Below is a small trained network, with its code and all its weights. Each question gives an input and a class and asks what happens when units are switched off, that is, made to give their printed mean instead of their output.

import numpy as np


def w(rows, s, z=0):
    codes = np.array(rows[::2]) - 128.0
    scale = np.full(codes.shape[1], s)
    scale[-1] = z or s
    return codes * scale


def norm(h):
    return h / np.sqrt((h * h).mean(-1, keepdims=True) + 1e-5)


def f(y):
    return y / 2 * (1 + np.tanh(0.7978845608 * (y + 0.044715 * y**3)))


def log_softmax(a):
    a = a - a.max(-1, keepdims=True)
    return a - np.log(np.exp(a).sum(-1, keepdims=True))


def net(x, mask):
    res = np.array(x, float).reshape(1, 5) / 4 @ E
    u = 0
    for l in range(4):
        y = f(norm(res) @ A[l][:, :-1].T + A[l][:, -1])
        res = res + np.where(mask[u : u + 7], y, B[l][:, -1]) @ B[l][:, :-1]
        u += 7
    return log_softmax(norm(res)[-1] @ U[:, :-1].T + U[:, -1])


A, B = {}, {}
E = w([
[209,142,67,176,92,144,145,73,79,136],'x0',
[184,110,161,150,143,76,127,61,163,97],'x1',
[180,159,86,197,160,148,103,196,52,101],'x2',
[122,148,37,187,94,96,106,100,179,190],'x3',
[168,96,88,133,144,125,254,123,95,180],'x4',
],0.009)
A[0] = w([
[143,177,153,161,145,90,102,95,94,153,74],'L0N0',
[216,206,59,201,162,253,126,201,46,134,3],'L0N1',
[161,128,73,112,63,120,235,122,206,129,70],'L0N2',
[75,209,115,157,113,187,112,107,156,139,42],'L0N3',
[83,127,166,102,118,198,117,222,48,31,95],'L0N4',
[191,126,54,127,110,159,182,78,141,160,63],'L0N5',
[80,113,148,197,120,150,171,185,114,166,35],'L0N6',
],0.0061,0.0038)
B[0] = w([
[157,150,157,123,92,92,98,157,157,159,121],'L0N0',
[115,6,129,86,106,90,89,127,164,70,254],'L0N1',
[97,199,155,139,204,104,165,110,41,103,182],'L0N2',
[107,181,143,164,93,140,133,125,133,131,135],'L0N3',
[140,254,189,141,105,203,149,157,68,188,230],'L0N4',
[104,149,96,132,150,221,123,84,123,134,190],'L0N5',
[115,49,170,145,175,26,171,162,138,130,133],'L0N6',
],0.007,0.0051)
A[1] = w([
[172,159,156,115,119,86,92,47,179,40,6],'L1N0',
[117,139,200,48,126,130,159,100,245,113,83],'L1N1',
[121,126,17,96,6,143,26,98,203,253,109],'L1N2',
[161,143,156,151,196,105,177,134,144,219,60],'L1N3',
[151,65,143,169,119,186,112,101,85,23,108],'L1N4',
[162,109,136,61,140,142,138,100,102,95,88],'L1N5',
[49,98,115,20,140,182,220,190,91,153,57],'L1N6',
],0.0067,0.0024)
B[1] = w([
[195,82,182,178,56,97,30,166,211,138,178],'L1N0',
[79,2,78,13,163,97,71,208,234,141,211],'L1N1',
[110,127,141,178,111,140,190,64,83,143,253],'L1N2',
[40,156,65,187,195,85,137,111,244,211,147],'L1N3',
[126,135,181,118,145,61,96,85,137,214,193],'L1N4',
[138,97,90,170,47,121,64,116,140,218,155],'L1N5',
[188,58,90,122,94,96,129,126,197,45,242],'L1N6',
],0.0069,0.005)
A[2] = w([
[32,77,120,113,96,180,125,213,138,123,164],'L2N0',
[105,94,192,137,79,17,78,91,170,2,165],'L2N1',
[24,150,105,155,197,106,192,155,223,150,4],'L2N2',
[114,79,124,43,136,158,243,255,118,142,5],'L2N3',
[170,148,60,197,135,106,128,188,75,76,27],'L2N4',
[203,110,114,137,183,62,226,69,121,205,186],'L2N5',
[107,200,198,180,154,104,143,207,133,58,141],'L2N6',
],0.0074,0.0017)
B[2] = w([
[190,104,202,192,129,82,171,112,97,163,222],'L2N0',
[159,128,149,68,175,83,196,205,147,127,232],'L2N1',
[108,185,91,112,68,99,169,2,90,197,203],'L2N2',
[202,92,61,165,44,83,52,129,209,56,216],'L2N3',
[50,89,138,78,75,14,142,178,183,132,167],'L2N4',
[42,221,204,218,48,155,161,151,125,181,255],'L2N5',
[163,139,185,40,77,168,110,49,55,119,181],'L2N6',
],0.0071,0.0059)
A[3] = w([
[114,55,172,123,123,47,103,81,190,50,147],'L3N0',
[107,44,26,88,142,106,89,210,117,74,73],'L3N1',
[133,158,110,131,131,119,25,138,15,139,50],'L3N2',
[204,72,112,238,87,108,150,104,57,145,247],'L3N3',
[82,90,171,58,148,127,112,186,97,255,255],'L3N4',
[136,149,62,200,92,113,156,158,50,151,147],'L3N5',
[139,62,165,97,131,180,137,70,188,146,54],'L3N6',
],0.0071,0.0014)
B[3] = w([
[175,77,94,133,106,92,120,144,158,188,233],'L3N0',
[253,1,151,83,138,82,128,162,250,125,175],'L3N1',
[109,102,113,64,161,115,87,150,120,134,163],'L3N2',
[60,93,76,150,96,112,167,110,143,146,253],'L3N3',
[146,182,82,188,94,108,165,98,74,120,188],'L3N4',
[108,145,167,132,150,60,153,99,116,188,214],'L3N5',
[142,67,60,160,99,110,119,143,97,106,154],'L3N6',
],0.0088,0.0065)
U = w([
[136,123,93,138,151,168,142,97,143,61,88],'0',
[86,146,115,157,102,113,158,89,121,155,146],'1',
[119,146,62,152,255,171,139,128,142,38,17],'2',
[123,142,97,136,185,164,141,137,142,91,65],'3',
[161,85,129,109,113,96,122,148,165,134,142],'4',
[114,140,74,145,228,182,133,128,149,56,3],'5',
[132,167,163,94,128,155,93,143,91,108,127],'6',
],0.027,0.016)

Each question gives the input, the list of numbers given to net, and the class t.
The units are the neurons (one row each of A and B). Each row of codes is followed by its name. A weight is (code - 128) times the scale printed after its matrix; where a second scale follows, it is the last column's (A, B and U).
mask holds one flag per neuron, layer by layer. A switched-off neuron (its flag False) gives its mean, the last column of its row in B, instead of its output. The means were averaged over made-up inputs and are rounded, as every weight is.
A unit's drop is (log p(t) with every unit on - log p(t) with that unit switched off) / (log p(t) with every unit on - log p(t) with every unit switched off).
The circuit of an input: a set's keep is (log p(t) with only the set's units on - log p(t) with every unit switched off) / (log p(t) with every unit on - log p(t) with every unit switched off). Starting from the 12 units with the biggest drops (on a tie, the unit counted first), units are removed one at a time, each time the one whose removal leaves the highest keep (on an exact tie, the one counted first), for as long as the keep stays at least 0.8.
units of the circuit, in order: the units of the circuit, biggest drop first
most important unit: the unit with the biggest drop
k most important neurons: the k neurons with the biggest drops, biggest first
k most important neurons of layer l: the k neurons of layer l with the biggest drops, biggest first
drop of u: that unit's drop, to one decimal
input [-5,-3,2,-3,1], class 6: units of the circuit, in order => (L0N4)
input [-2,7,2,-7,4], class 1: units of the circuit, in order => (L0N1 L2N5)
input [0,-1,6,8,-4], class 4: 2 most important neurons => (L2N5 L0N4)
input [4,-7,-4,-2,0], class 4: 3 most important neurons => (L1N6 L2N5 L2N3)
input [-1,3,-2,0,2], class 1: 2 most important neurons => (L0N1 L0N2)
input [0,8,5,-3,-7], class 6: 2 most important neurons of layer 1 => (L1N6 L1N1)
input [1,-3,5,6,-2], class 4: 2 most important neurons => (L0N1 L2N5)
input [-6,-3,-3,4,-4], class 1: 2 most important neurons => (L2N2 L0N1)
input [-2,-4,8,7,-2], class 4: 2 most important neurons => (L2N5 L3N1)
input [-8,6,5,-5,1], class 6: 2 most important neurons => (L0N4 L0N1)
input [0,-4,4,4,1], class 4: 2 most important neurons of layer 0 => (L0N1 L0N6)
input [-2,-6,8,-1,-2], class 6: 2 most important neurons of layer 1 => (L1N1 L1N4)
input [-7,4,6,3,-4], class 6: 2 most important neurons => (L2N6 L0N1)
input [-3,-7,1,-4,-3], class 6: most important unit => L0N4
input [-1,-8,8,3,-7], class 6: drop of L0N4 => 0.2
input [-4,-2,7,-7,1], class 6: drop of L0N4 => 4.3
input [6,3,-1,-8,5], class 1: drop of L1N5 => 0.0
